Below are the code and all the weights of a small trained network. Each question names an input and a class and asks about switching units off, where a switched-off unit gives its printed mean instead of its output.

import numpy as np


def w(rows, s, z=0):
    codes = np.array(rows[::2]) - 128.0
    scale = np.full(codes.shape[1], s)
    scale[-1] = z or s
    return codes * scale


def norm(h):
    return h / np.sqrt((h * h).mean(-1, keepdims=True) + 1e-5)


def f(y):
    return y / 2 * (1 + np.tanh(0.7978845608 * (y + 0.044715 * y**3)))


def log_softmax(a):
    a = a - a.max(-1, keepdims=True)
    return a - np.log(np.exp(a).sum(-1, keepdims=True))


def net(x, mask):
    res = np.array(x, float).reshape(1, 5) / 4 @ E
    u = 0
    for l in range(3):
        y = f(norm(res) @ A[l][:, :-1].T + A[l][:, -1])
        res = res + np.where(mask[u : u + 5], y, B[l][:, -1]) @ B[l][:, :-1]
        u += 5
    return log_softmax(norm(res)[-1] @ U[:, :-1].T + U[:, -1])


A, B = {}, {}
E = w([
[88,159,63,190,70,49,193,123,75],'x0',
[184,169,143,83,112,171,141,97,110],'x1',
[127,205,193,110,63,128,116,100,132],'x2',
[70,204,69,120,125,187,85,106,159],'x3',
[196,54,210,43,2,64,85,119,101],'x4',
],0.0087)
A[0] = w([
[172,81,254,117,237,165,127,154,219,253],'L0N0',
[118,186,39,116,127,101,224,128,72,141],'L0N1',
[158,146,53,161,32,57,211,136,38,246],'L0N2',
[100,160,109,98,149,210,86,218,206,151],'L0N3',
[68,171,75,92,200,187,35,93,253,79],'L0N4',
],0.0079,0.0019)
B[0] = w([
[145,73,159,252,121,157,149,89,138,242],'L0N0',
[60,171,156,114,78,123,76,116,234,206],'L0N1',
[178,133,130,45,187,88,139,176,104,254],'L0N2',
[125,156,74,71,137,182,201,63,72,194],'L0N3',
[89,120,51,120,89,32,156,111,54,231],'L0N4',
],0.012,0.0079)
A[1] = w([
[2,181,165,35,92,144,72,170,237,252],'L1N0',
[142,181,81,54,192,150,185,199,168,164],'L1N1',
[90,162,35,42,99,147,56,246,182,226],'L1N2',
[13,156,163,135,184,61,169,161,183,33],'L1N3',
[101,175,133,159,166,189,91,38,62,4],'L1N4',
],0.007,0.0012)
B[1] = w([
[189,69,143,173,11,188,103,126,86,255],'L1N0',
[150,137,140,42,129,62,47,213,135,219],'L1N1',
[137,38,222,159,96,170,142,144,171,254],'L1N2',
[135,123,174,180,82,63,62,96,185,220],'L1N3',
[181,137,1,87,118,71,138,52,106,171],'L1N4',
],0.0098,0.0051)
A[2] = w([
[95,183,193,135,105,185,193,142,91,3],'L2N0',
[98,128,86,128,178,190,111,78,140,114],'L2N1',
[75,66,144,255,101,102,122,75,128,211],'L2N2',
[99,54,53,32,5,159,75,81,161,162],'L2N3',
[120,61,165,158,90,203,122,34,158,221],'L2N4',
],0.0067,0.0034)
B[2] = w([
[164,131,152,182,99,131,163,96,159,109],'L2N0',
[132,143,57,151,147,80,131,97,99,138],'L2N1',
[134,146,145,124,65,185,97,95,207,254],'L2N2',
[105,150,73,187,114,246,131,121,137,243],'L2N3',
[150,165,132,116,69,186,125,161,149,238],'L2N4',
],0.012,0.0063)
U = w([
[66,180,77,214,37,233,112,48,198,95],'0',
[180,83,222,130,51,128,3,142,200,100],'1',
[87,151,45,42,164,2,196,86,26,252],'2',
],0.0064,0.0017)

Each question gives the input, the list of numbers given to net, and the class t.
The units are the neurons (one row each of A and B). Each row of codes is followed by its name. A weight is (code - 128) times the scale printed after its matrix; where a second scale follows, it is the last column's (A, B and U).
mask holds one flag per neuron, layer by layer. A switched-off neuron (its flag False) gives its mean, the last column of its row in B, instead of its output. The means were averaged over made-up inputs and are rounded, as every weight is.
A unit's drop is (log p(t) with every unit on - log p(t) with that unit switched off) / (log p(t) with every unit on - log p(t) with every unit switched off).
The circuit of an input: a set's keep is (log p(t) with only the set's units on - log p(t) with every unit switched off) / (log p(t) with every unit on - log p(t) with every unit switched off). Starting from the 12 units with the biggest drops (on a tie, the unit counted first), units are removed one at a time, each time the one whose removal leaves the highest keep (on an exact tie, the one counted first), for as long as the keep stays at least 0.8.
circuit, biggest first: the units of the circuit, biggest drop first
k most important neurons: the k neurons with the biggest drops, biggest first
k most important neurons of layer l: the k neurons of layer l with the biggest drops, biggest first
drop of u: that unit's drop, to one decimal
input [-3,-5,-6,-6,0], class 0: circuit, biggest first	L0N2
input [3,-1,5,0,6], class 2: circuit, biggest first	L2N2, L0N2, L1N2
input [5,-8,3,-5,-2], class 1: circuit, biggest first	L0N4, L0N2
input [2,-2,-6,-7,-4], class 1: 2 most important neurons of layer 0	L0N3, L0N4
input [-5,-1,8,2,4], class 0: circuit, biggest first	L0N2, L2N3
input [3,1,-7,-3,-7], class 1: 3 most important neurons	L0N1, L0N0, L1N1
input [8,1,6,3,4], class 1: circuit, biggest first	L0N2, L0N4, L0N3
input [-5,-6,-2,3,2], class 0: 3 most important neurons	L0N0, L0N2, L2N2
input [8,4,-5,-8,-3], class 1: 2 most important neurons	L0N1, L0N4
input [-7,8,1,-6,-1], class 0: 3 most important neurons	L0N0, L0N2, L1N1
input [1,-4,0,-3,4], class 2: 2 most important neurons of layer 0	L0N1, L0N0
input [-6,4,-4,2,7], class 0: 2 most important neurons	L0N2, L1N1
input [5,0,5,-4,1], class 2: 3 most important neurons	L0N2, L2N2, L2N4
input [-5,-2,4,6,7], class 0: circuit, biggest first	L2N3
input [-5,2,7,-7,-2], class 0: 2 most important neurons	L0N0, L0N2
input [8,6,-1,5,2], class 1: 2 most important neurons of layer 0	L0N2, L0N1
input [-8,4,2,-3,0], class 0: 2 most important neurons of layer 0	L0N2, L0N3
input [6,2,-8,-3,-4], class 1: 2 most important neurons of layer 0	L0N1, L0N2
input [6,2,-5,0,-8], class 1: drop of L0N1	0.7
input [7,0,3,-8,7], class 2: drop of L2N2	0.1
input [6,2,7,-6,6], class 2: drop of L2N2	0.1
input [7,1,-6,7,1], class 1: most important neuron	L0N2
